cols: N G T W
k_570: [142 153  98  89]
k_588: [168  88  88  88]
k_559: [ 91 162 155 152]
[98 89]
k_570
[153  98]
k_570
col: [168  91]
N
howmany k_588: [88]
3

cols: Z M B P V F D R U H
k_592: [110 179 124 170  82 145  82 159  82 142]
k_665: [185 102 157  71 125 128 164 136 139  95]
k_580: [185 102 157  71 125 128 164 136  76 127]
howmany k_592: [81]
0
rev: [ 95 139]
k_665

cols: L A C E Q
k_996: [138 126 118 131  96]
k_791: [166 127 143 126 170]
k_917: [138 126 118 131 159]
col: [166 138]
L
col: [127 126]
A

cols: kam dobul duti Veg lof negiv gafil doga rapu
k_900: [105 147  88 136  97 136 115 121 116]
k_896: [126  93 146 109 155 123 125 116 124]
k_111: [126 131 112 137 120 131 108 127 130]
k_363: [114 109 171 162 132 169 131 172  78]
k_525: [140 171 127 152  95 141 150 160 144]
k_198: [150 153 146 146 116 146 148 162 150]
k_167: [105 147  88 136  97 118 115 121 116]
k_819: [169 132 132 112 131 171  78 162 172]
k_174: [147 126 162 127 140 139 152 149 144]
k_151: [130 134 118 138 120 134 115 132 133]
k_144: [113 111 127 148 148 115 111 111 115]
[105 147  88 136  97 136 115 121 116]
k_900
rev: [172 162  78 171 131 112 132]
k_819
col: [171 153 147 132 126 134]
dobul
howmany k_144: [111]
3

cols: leg Rizun gipe Pegeg mifu fozib Dizef Surov babo
k_670: [ 87 125 125 125 129 125  87  87 125]
k_256: [126 131 125 125 125 127 125 121 129]
k_903: [111  84 139 152  84 139  84 138 180]
k_627: [126 131 125 128 125 127 121 125 129]
k_470: [129 129 127 126 131 131 129  83 130]
howmany k_670: [125]
5
[127 126]
k_470
[126 131 125 128 125 127 121 125 129]
k_627
rev: [139  84 111]
k_903
rev: [129 125 121 127 125 128 125]
k_627
howmany k_903: [83]
0

cols: J X S Y
k_340: [130 122 179 118]
k_46: [110 128 179 116]
k_413: [126 121 179 135]
k_35: [128 125 179 132]
k_772: [122  93 179 126]
k_884: [148 111 179 148]
k_734: [132 138 179 122]
k_673: [110 114 179 134]
k_740: [111 144 179 130]
k_994: [117 179 179 117]
k_971: [149  93 179 121]
k_767: [111 144 179 132]
[111 144 179 132]
k_767
howmany k_994: [117]
2
[149  93 179 121]
k_971

cols: vife Vig lafan goz duk bis nuluf
k_558: [177 136 177 141 159 133 112]
k_696: [128 136 159 133 112 177 141]
k_226: [139 136 140 141 140 116 140]
[177 136 177]
k_558
rev: [112 133 159 141 177 136]
k_558
howmany k_226: [140]
3

cols: Fifuf Reb Delib Gukil Gege mapu
k_995: [129 134 130  94 133 131]
k_79: [163 122 118 136 131 114]
k_652: [129 135 126 129 133 133]
k_764: [160 134 112 130 120 159]
k_467: [161 126 135 127 121 160]
k_318: [163 125 121 138 130 119]
k_168: [155 136 111 127 117 157]
k_183: [129 135 126  95 133 133]
k_93: [172 145 127 121 105 142]
k_214: [172 145 127 128 105 142]
col: [119 157 133 142 142]
mapu
[129 135 126 129 133 133]
k_652

cols: Zas gilob zet Legis rer kezet
k_902: [108 157 121 124 117 117]
k_476: [108 157 121 139 107 114]
k_394: [142 136 152 126 142 143]
k_371: [155  83 141 113 162 144]
k_560: [108 157 121 106 107 114]
k_435: [111 115 108 165 134 105]
k_418: [111 115 108 132 115 112]
col: [139 126 113 106 165 132]
Legis
rev: [132 108 115 111]
k_418
[142 136 152 126 142]
k_394
col: [126 113 106 165]
Legis

cols: mif pomas lato Kitov meviv sosug vuvar rorut
k_946: [106 116 106  73 103 127  86  86]
k_357: [100  77 110  74 120 143  85 182]
k_185: [106 116 106  73 103 106 146 162]
k_175: [123 102 110  74 120  81  85 182]
k_129: [111  74 146  95 161 134 123 105]
[ 74 146  95]
k_129
[106 116 106  73 103 106 146 162]
k_185
[123 102 110  74 120  81  85 182]
k_175
rev: [105 123]
k_129
rev: [102 123]
k_175

cols: Bomut Kun nume Votuv peg zufif Nep viko nudan
k_594: [ 98  97 111 104 121 121 170 107 129]
k_336: [109 142 105 112 123 116 152 119 118]
k_808: [ 95 131 122  88 118 146 181 109 137]
k_533: [104 136 133 101 126 113 147 152 134]
k_191: [150 109 148 144 103 138  99 113 138]
k_916: [ 95 131 122  88 120 146 181 109 137]
k_923: [ 99 142 117  97 122 133 169 116 133]
k_882: [ 99 142 117  97 119 127 142 152 119]
col: [122 119]
peg
howmany k_916: [95]
1
howmany k_594: [121]
2
rev: [127 119  97 117 142]
k_882
col: [116 146 113 138 146]
zufif
[119 118]
k_336

cols: Setuz Naba Gud ren Tuge Favab
k_885: [138  90 165  92 136 159]
k_338: [152 111 146 147 153 160]
k_99: [ 73 128  84 105 100  95]
k_660: [ 84 105 100  92  85 106]
rev: [111 152]
k_338
[ 84 105 100  92]
k_660
[ 84 105 100  95]
k_99
rev: [146 111]
k_338

cols: Bas nam Tupe kimot vuse
k_105: [154 159  92 130 151]
k_780: [162 104 139 138 111]
k_816: [131 104 112 106 122]
k_571: [152 161 140 134 132]
k_863: [161 141 134 121 158]
howmany k_571: [161]
1
[161 140 134]
k_571
col: [138 106 134]
kimot
col: [162 131 152 161]
Bas
col: [112 140 134]
Tupe

cols: ket Per gilez kivok rik Veta gar zod Ripos Fepim
k_543: [103 143 145 112 144 102 108 147 155 102]
k_249: [103 143 145 112 127 102 173 125  99 119]
k_424: [103 143 145 152 127 152 108 147 155 102]
[143 145 152 127 152 108 147 155 102]
k_424
howmany k_424: [142]
0

cols: Zabup butul gober Zoge sul nari
k_818: [162 128 143 171 161 151]
k_19: [ 87 146 115 184 122 130]
k_828: [115 146 115  86 131 130]
k_210: [148 115 115 115 115 148]
k_972: [169 116 149 176 166 153]
k_92: [162 128 143 171 167 151]
k_684: [ 96 162 117 115 132 168]
k_290: [146 146 183 183 183 162]
k_685: [161 133 140 172 156 149]
[ 87 146 115]
k_19
rev: [184 115 146]
k_19
howmany k_210: [115]
4
howmany k_290: [183]
3
howmany k_828: [131]
1
col: [148 169 162  96 146]
Zabup

cols: fov mub Sed Poz Delo mazo zup Tel Vaseb vidap
k_715: [109 127  96 123 122 163  96 122 106 122]
k_654: [170  96 123  92 163 127  93 108 141  92]
k_922: [ 94 112 121 159 108 104  92 109 155 163]
col: [122 108]
Tel
rev: [ 96 163 122 123  96 127]
k_715
rev: [121 112]
k_922
howmany k_715: [121]
0

cols: fid Vilu tibig Lati
k_856: [132 114 166 107]
k_790: [141  99 148 123]
k_495: [ 90 172  92 126]
k_943: [135  77 142 117]
k_276: [147 109 164 122]
k_328: [134 130 155 119]
k_282: [159 156 138 160]
k_945: [109 165  97 125]
k_44: [135 134 101 156]
[130 155]
k_328
col: [172  77 109 130 156]
Vilu
rev: [164 109]
k_276
rev: [123 148  99]
k_790

cols: Zar Dalin lop lep zomo semeg dol
k_599: [130 127 177 140  90 131 126]
k_444: [137 129 154 137 150 133 133]
k_833: [141 132 152 125 117 130 126]
k_410: [137 150 165 132 108 131 125]
k_117: [128 128 128 128 127 128 128]
k_690: [123 127 115 123 116 126 126]
k_984: [130 127 141 132 117 128 128]
k_783: [136 129 149 135 144 132 132]
k_861: [126 154 129 137 122 127 127]
k_469: [129 127 141 132 117 129 128]
k_197: [137 129 153 137 149 132 133]
col: [128 127]
Dalin
col: [136 126]
Zar
[129 154 137]
k_444
rev: [149 137]
k_197

cols: Dudit Dimu vufan rus noba Zakog
k_107: [183 161  94 107 151 144]
k_657: [ 89 108 147 139 108 139]
k_427: [125 125  73  73 140 184]
k_233: [124  96 112  98  97 122]
col: [108 125]
Dimu
howmany k_427: [73]
2
howmany k_657: [140]
0
col: [144 139 184]
Zakog
howmany k_427: [125]
2
col: [ 94 147]
vufan

cols: ger boz Tem mil lare Veneb bafa kes
k_494: [138 140 105 123 106 171 121 112]
k_136: [ 78 158  94 162 115 144 116 117]
k_977: [128 109 111 113 103 138 105 101]
k_724: [164  97 110 164 164 136 171 164]
k_648: [147 152 146 124 152 139 161 155]
k_762: [128  97 110 112  99 132  99 100]
howmany k_724: [163]
0
rev: [113 111 109 128]
k_977

cols: Nas Beno sorav vid mer Gakat sekas
k_430: [115 116 107 142  87 116 158]
k_899: [113 126 104 137  84 117 168]
k_747: [116 107 144 140  85 123 165]
k_703: [112 119 109 144  84 117 159]
[109 144  84 117 159]
k_703
col: [117 123]
Gakat
[116 107 142]
k_430
col: [84 85 84]
mer

cols: degu getu Vuma bem
k_677: [102 110 102 102]
k_332: [169 167 146 111]
k_280: [116 139 105 137]
k_573: [101 167 146 111]
k_499: [157 146 141 117]
k_773: [126 142 142 157]
k_871: [167 146 169  86]
[101 167 146]
k_573
howmany k_677: [102]
3
howmany k_773: [157]
1
[101 167]
k_573

cols: Guf geb sezi lezi Vuvek basit bavib kame daf Nogu
k_445: [133 158 148 128 120 112 136  91 131 130]
k_113: [ 82 135 143 141 114 139 161 112 132 138]
k_811: [131 134  79 172 163 137 100  87 134 158]
rev: [141 143 135  82]
k_113
[112 132]
k_113
rev: [ 87 100 137 163]
k_811
rev: [158 134]
k_811
rev: [148 158 133]
k_445
rev: [120 128]
k_445

cols: Tes rorop Nanef darof
k_510: [164 160  73 100]
k_739: [165 132 132 133]
k_152: [160 160 160 126]
k_246: [165 159 132  99]
howmany k_152: [160]
3
col: [126  99]
darof
howmany k_739: [165]
1
howmany k_739: [132]
2
howmany k_246: [159]
1

cols: mibe bezo zesaz pufav fefe ralit zan nad Tozit
k_835: [169 116 138 129 174 146 134  79  96]
k_810: [129  82 127  82 173  96  86 108 119]
k_668: [163 110 163 100 163 109 102 110 116]
k_377: [161 146 116 149 161 109 161  82  84]
k_274: [ 89 111  93  92 148 104  92 139 119]
col: [ 96 109 109 104]
ralit
[ 92 148]
k_274
howmany k_377: [162]
0
rev: [ 82 129]
k_810
col: [ 82 110]
bezo
rev: [146 174 129]
k_835
howmany k_668: [110]
2

cols: seda novub demin Veno Dab Nimi Forov
k_240: [154 137 156  78 142  85 117]
k_761: [113 161 161 125 166 108 162]
k_334: [154 102 156  78 142  85 117]
k_855: [156 142 156  78 142  85 157]
k_846: [138 105 173  80 148  73 120]
howmany k_855: [156]
2
col: [125  78  78  80]
Veno
col: [85 73]
Nimi
col: [156 156 173]
demin
col: [85 85 73]
Nimi

cols: tifa Nepe beran dazi
k_209: [174 108 153 108]
k_721: [110  95 129 151]
k_844: [174 108  95 167]
k_385: [152 108 153 167]
[108  95 167]
k_844
rev: [167  95 108]
k_844
[174 108 153 108]
k_209
[174 108  95]
k_844
[153 167]
k_385
rev: [ 95 108]
k_844

cols: tet gav Lufi muli fak pon fugu lusek dute
k_462: [115 121 134 108 129 109 149 117 112]
k_300: [120 108 155 106 143 118 150 124 121]
k_267: [140 118 128 106 132 110 142 113 111]
k_275: [146 141 141 141 145 145 101 135 145]
k_530: [144 135 110 130  95 118 151 127 117]
k_351: [105 117 110 118 130 112 114 110 112]
k_906: [152 111 158 128 150 144 134 150 149]
k_898: [146 111 139 138 146 142  96 129 144]
k_221: [133 134 108 144 119 139 100 136 135]
k_33: [131 159 106 155  99 141 114 147 137]
k_157: [140 115 120 144 139 142  81 128 141]
howmany k_275: [141]
3
col: [111 111 134]
gav
col: [155 128 141 110 110 158 139 108 106 120]
Lufi
rev: [134 144]
k_906

cols: Kapit vune dob vido fabob nuzo keda
k_534: [151 127 119 112 111 139 115]
k_981: [122 106 119 119 109 139 150]
k_121: [160 139 112 108 138 125 143]
k_574: [135 134 167 107 157  83 138]
k_154: [120 129  96 151 106 160 122]
k_137: [129 133 172 100 165  79 132]
k_243: [100 108 147 132 120 116 111]
k_124: [100 108 147 132 120 166 121]
k_649: [109 106 139 122 119 119 110]
k_192: [108 147 134 120 122 135 142]
k_822: [125 135 170 104 161  77 136]
k_505: [151 127 106 112 111 139 115]
[100 108 147 132 120 166 121]
k_124
[109 106 139 122 119 119]
k_649
[167 107 157  83 138]
k_574
rev: [ 79 165]
k_137

